Below is a small trained network, with its code and all its weights. Each question gives an input and a target symbol and asks what happens when units are switched off, that is, made to give their printed mean instead of their output.

import numpy as np


def w(rows, s, z=0):
    codes = np.array(rows[::2]) - 128.0
    scale = np.full(codes.shape[1], s)
    scale[-1] = z or s
    return codes * scale


def norm(h):
    return h / np.sqrt((h * h).mean(-1, keepdims=True) + 1e-5)


def f(y):
    return np.maximum(y, 0)


def softmax(a):
    e = np.exp(a - a.max(-1, keepdims=True))
    return e / e.sum(-1, keepdims=True)


def log_softmax(a):
    a = a - a.max(-1, keepdims=True)
    return a - np.log(np.exp(a).sum(-1, keepdims=True))


def net(x, mask):
    ids = ['αβδεζηλμξπστφψω'.index(c) for c in x.split()]
    T = len(ids)
    res = E[ids] + P[:T]
    r = norm(res)
    for j in range(2):
        rows = slice(3 * j, 3 * j + 3)
        q, k, v = (r @ M[0][rows].T for M in (Q, K, V))
        z = softmax(np.where(np.tri(T) > 0, q @ k.T / 3**0.5, -1e9)) @ v
        o = O[0][rows]
        res = res + np.where(mask[j], z, o[:, -1]) @ o[:, :-1]
    y = f(norm(res) @ A[0][:, :-1].T + A[0][:, -1])
    res = res + np.where(mask[2:18], y, B[0][:, -1]) @ B[0][:, :-1]
    return log_softmax(norm(res)[-1] @ U[:, :-1].T + U[:, -1])


Q, K, V, O, A, B = {}, {}, {}, {}, {}, {}
E = w([
[140,86,138,160,108,125,118,110,131],'α',
[141,87,133,166,116,102,143,106,129],'β',
[101,134,179,54,112,102,199,93,142],'δ',
[111,120,158,96,159,95,227,89,153],'ε',
[93,156,135,81,99,163,172,111,93],'ζ',
[84,121,140,91,168,228,152,138,161],'η',
[137,113,131,36,137,162,198,132,94],'λ',
[127,94,121,171,103,131,127,122,114],'μ',
[83,156,165,49,119,140,171,115,143],'ξ',
[116,98,132,158,111,179,83,146,144],'π',
[60,154,152,89,107,205,143,102,99],'σ',
[147,86,109,186,129,153,120,142,136],'τ',
[125,116,147,135,94,104,87,130,166],'φ',
[47,158,131,178,124,120,177,133,147],'ψ',
[135,254,79,79,233,99,54,96,134],'ω',
],0.022)
P = w([
[173,137,172,171,140,176,143,12,147],'0',
[96,132,203,170,182,103,71,102,12],'1',
[59,80,132,145,173,75,64,94,21],'2',
[89,133,72,159,143,95,85,32,112],'3',
[203,176,166,166,131,205,163,62,169],'4',
[175,96,117,108,135,190,184,98,141],'5',
[30,51,15,40,183,67,96,158,15],'6',
[134,124,227,162,183,115,126,214,40],'7',
[119,55,119,101,143,108,137,202,57],'8',
[134,109,9,78,120,159,174,119,174],'9',
[231,203,177,171,104,178,200,176,152],'10',
[188,149,114,105,86,157,167,210,139],'11',
[140,134,32,23,149,61,98,229,78],'12',
[134,203,174,148,155,103,136,183,95],'13',
],0.011)
Q[0] = w([
[230,52,149,164,58,102,84,207,146],'H1',
[135,195,222,248,153,104,80,127,90],'H1',
[112,103,102,103,195,79,66,136,81],'H1',
[124,87,184,126,112,136,129,88,124],'H2',
[202,106,81,189,116,99,31,125,116],'H2',
[165,146,118,161,125,132,78,84,150],'H2',
],0.014)
K[0] = w([
[97,52,144,126,83,161,193,147,152],'H1',
[222,213,253,181,120,177,172,168,138],'H1',
[168,186,59,136,100,172,156,49,192],'H1',
[136,84,75,109,76,136,112,163,127],'H2',
[124,89,167,116,131,181,110,32,76],'H2',
[93,102,151,134,115,122,106,63,93],'H2',
],0.014)
V[0] = w([
[119,149,176,63,70,159,68,122,144],'H1',
[131,97,91,203,155,226,79,189,136],'H1',
[232,117,145,77,156,88,71,133,131],'H1',
[157,164,65,173,249,169,200,161,94],'H2',
[38,152,121,203,85,104,197,166,152],'H2',
[132,138,80,196,114,155,100,166,129],'H2',
],0.012)
O[0] = w([
[174,156,13,73,49,105,217,124,147,154],'H1',
[58,77,41,144,131,181,116,4,150,84],'H1',
[164,102,120,55,189,56,102,98,64,107],'H1',
[155,201,137,147,133,131,134,88,197,1],'H2',
[51,146,130,181,178,49,234,153,38,147],'H2',
[122,114,63,159,176,145,151,198,175,73],'H2',
],0.012,0.0071)
A[0] = w([
[198,82,167,84,187,120,29,121,156,227],'N1',
[53,163,151,88,122,197,114,65,97,163],'N2',
[100,216,175,103,144,110,157,110,61,168],'N3',
[179,171,60,55,124,144,164,112,83,136],'N4',
[102,125,48,125,14,135,127,130,160,4],'N5',
[166,126,169,152,149,23,147,176,184,190],'N6',
[151,98,127,186,43,133,134,193,110,38],'N7',
[138,54,48,28,133,111,177,124,144,126],'N8',
[81,79,116,202,107,182,60,150,164,96],'N9',
[108,255,117,138,101,165,140,149,138,145],'N10',
[65,189,104,77,183,143,232,81,215,194],'N11',
[187,43,91,49,130,112,132,87,103,129],'N12',
[170,127,86,153,67,126,155,177,144,64],'N13',
[84,115,181,149,178,208,181,153,156,185],'N14',
[55,97,121,129,105,46,111,151,97,183],'N15',
[91,40,65,171,113,97,105,92,158,50],'N16',
],0.012,0.0036)
B[0] = w([
[127,174,12,194,226,142,233,113,96,196],'N1',
[167,124,89,100,131,170,127,230,160,179],'N2',
[105,200,77,122,88,232,149,125,195,196],'N3',
[95,86,95,179,141,133,94,192,189,212],'N4',
[130,155,177,181,150,151,167,119,1,182],'N5',
[90,110,108,99,148,183,46,109,126,194],'N6',
[120,143,88,113,171,89,42,59,121,182],'N7',
[54,90,184,99,152,135,141,158,49,245],'N8',
[161,177,193,147,111,23,183,113,141,185],'N9',
[137,75,80,168,173,134,93,68,157,160],'N10',
[134,192,188,139,173,171,22,228,105,180],'N11',
[114,73,183,24,173,152,141,180,117,242],'N12',
[127,75,104,93,69,56,147,67,98,168],'N13',
[61,58,119,30,130,74,122,141,95,183],'N14',
[170,104,145,140,164,148,197,94,188,215],'N15',
[228,171,132,101,91,184,106,178,185,175],'N16',
],0.0095,0.012)
U = w([
[53,84,200,155,80,77,96,136,186,120],'α',
[161,173,131,59,78,89,116,180,145,118],'β',
[124,129,130,165,67,94,160,92,76,253],'δ',
[60,127,130,223,182,112,209,136,117,91],'ε',
[101,131,115,121,71,242,127,154,123,71],'ζ',
[178,129,163,173,54,160,164,185,115,101],'η',
[62,28,139,50,118,131,161,140,108,117],'λ',
[134,162,218,76,159,128,137,60,129,146],'μ',
[128,109,158,183,177,134,2,204,127,37],'ξ',
[109,58,110,145,139,156,95,99,233,225],'π',
[235,122,136,118,156,139,202,165,169,54],'σ',
[145,155,40,67,191,125,93,97,135,138],'τ',
[147,105,76,89,64,69,76,166,163,148],'φ',
[95,94,107,126,108,95,66,101,142,169],'ψ',
[162,93,177,147,80,98,157,192,207,132],'ω',
],0.0093,0.0033)

Each question gives the input, a string of symbols that net reads in full, and the target symbol t.
The units are the heads (3 rows each of Q, K, V and O) and the neurons (one row each of A and B). Each row of codes is followed by its name. A weight is (code - 128) times the scale printed after its matrix; where a second scale follows, it is the last column's (O, A, B and U).
mask holds one flag per unit, heads first, then neurons. A switched-off unit (its flag False) gives its mean, the last column of its rows in O or B, instead of its output. The means were averaged over made-up inputs and are rounded, as every weight is.
A unit's drop is (log p(t) with every unit on - log p(t) with that unit switched off) / (log p(t) with every unit on - log p(t) with every unit switched off).
The circuit of an input: a set's keep is (log p(t) with only the set's units on - log p(t) with every unit switched off) / (log p(t) with every unit on - log p(t) with every unit switched off). Starting from the 12 units with the biggest drops (on a tie, the unit counted first), units are removed one at a time, each time the one whose removal leaves the highest keep (on an exact tie, the one counted first), for as long as the keep stays at least 0.8.
circuit, biggest first: the units of the circuit, biggest drop first
most important unit: the unit with the biggest drop
top k neurons: the k neurons with the biggest drops, biggest first
heads that matter: for each layer, one digit per head in row order, 1 if its drop is at least 0.15 and else 0, layers parted by /
input φ ω φ τ φ φ μ, target π: circuit, biggest first : [H1; N8]
input π β φ σ σ σ τ δ φ φ σ ω ζ, target τ: most important unit : H2
input ξ α φ φ τ ε φ ε φ ξ ε ε α, target φ: heads that matter : 10
input ε ε ω σ, target τ: heads that matter : 11
input φ φ φ δ φ β ε δ μ, target ε: circuit, biggest first : [H1; N1; N12; N9]
input α σ ε φ ε φ φ φ ε ε σ ε ψ, target ε: heads that matter : 01
input δ η ε ε ε ε δ λ μ, target ξ: heads that matter : 10
input ε α σ φ, target ξ: circuit, biggest first : [H1; N6]
input τ φ τ φ η φ σ τ ε μ α ε τ, target ω: heads that matter : 10
input τ π φ σ π φ ε τ φ α, target ξ: heads that matter : 10
input ψ μ σ β, target α: circuit, biggest first : [H1; N14; N9]
input φ σ φ α σ φ δ ξ φ ψ ξ τ ε, target ξ: heads that matter : 01
input φ ξ ε ω ε, target τ: circuit, biggest first : [H2; N1; H1; N6]
input σ ψ τ φ, target δ: circuit, biggest first : [H1; N5; N13]
input π ψ ω ε, target τ: circuit, biggest first : [H1; H2; N1]
input φ π ψ τ ε φ, target α: circuit, biggest first : [H1; N9; N14]
input φ φ π τ σ ε α φ φ α ε τ β φ, target ξ: top 2 neurons : [N6; N12]
input φ φ φ ε φ λ φ φ ε φ ε ψ δ, target ε: circuit, biggest first : [H2]
input σ φ φ ψ μ φ η φ α ε τ λ, target ξ: heads that matter : 01
input μ π β, target ω: heads that matter : 10
input φ φ λ ε ε φ ξ σ τ σ φ φ, target π: heads that matter : 10
input μ φ φ φ σ ξ ψ ε τ ε, target ξ: circuit, biggest first : [N11]
input ε φ σ ε ε μ σ, target ζ: heads that matter : 01
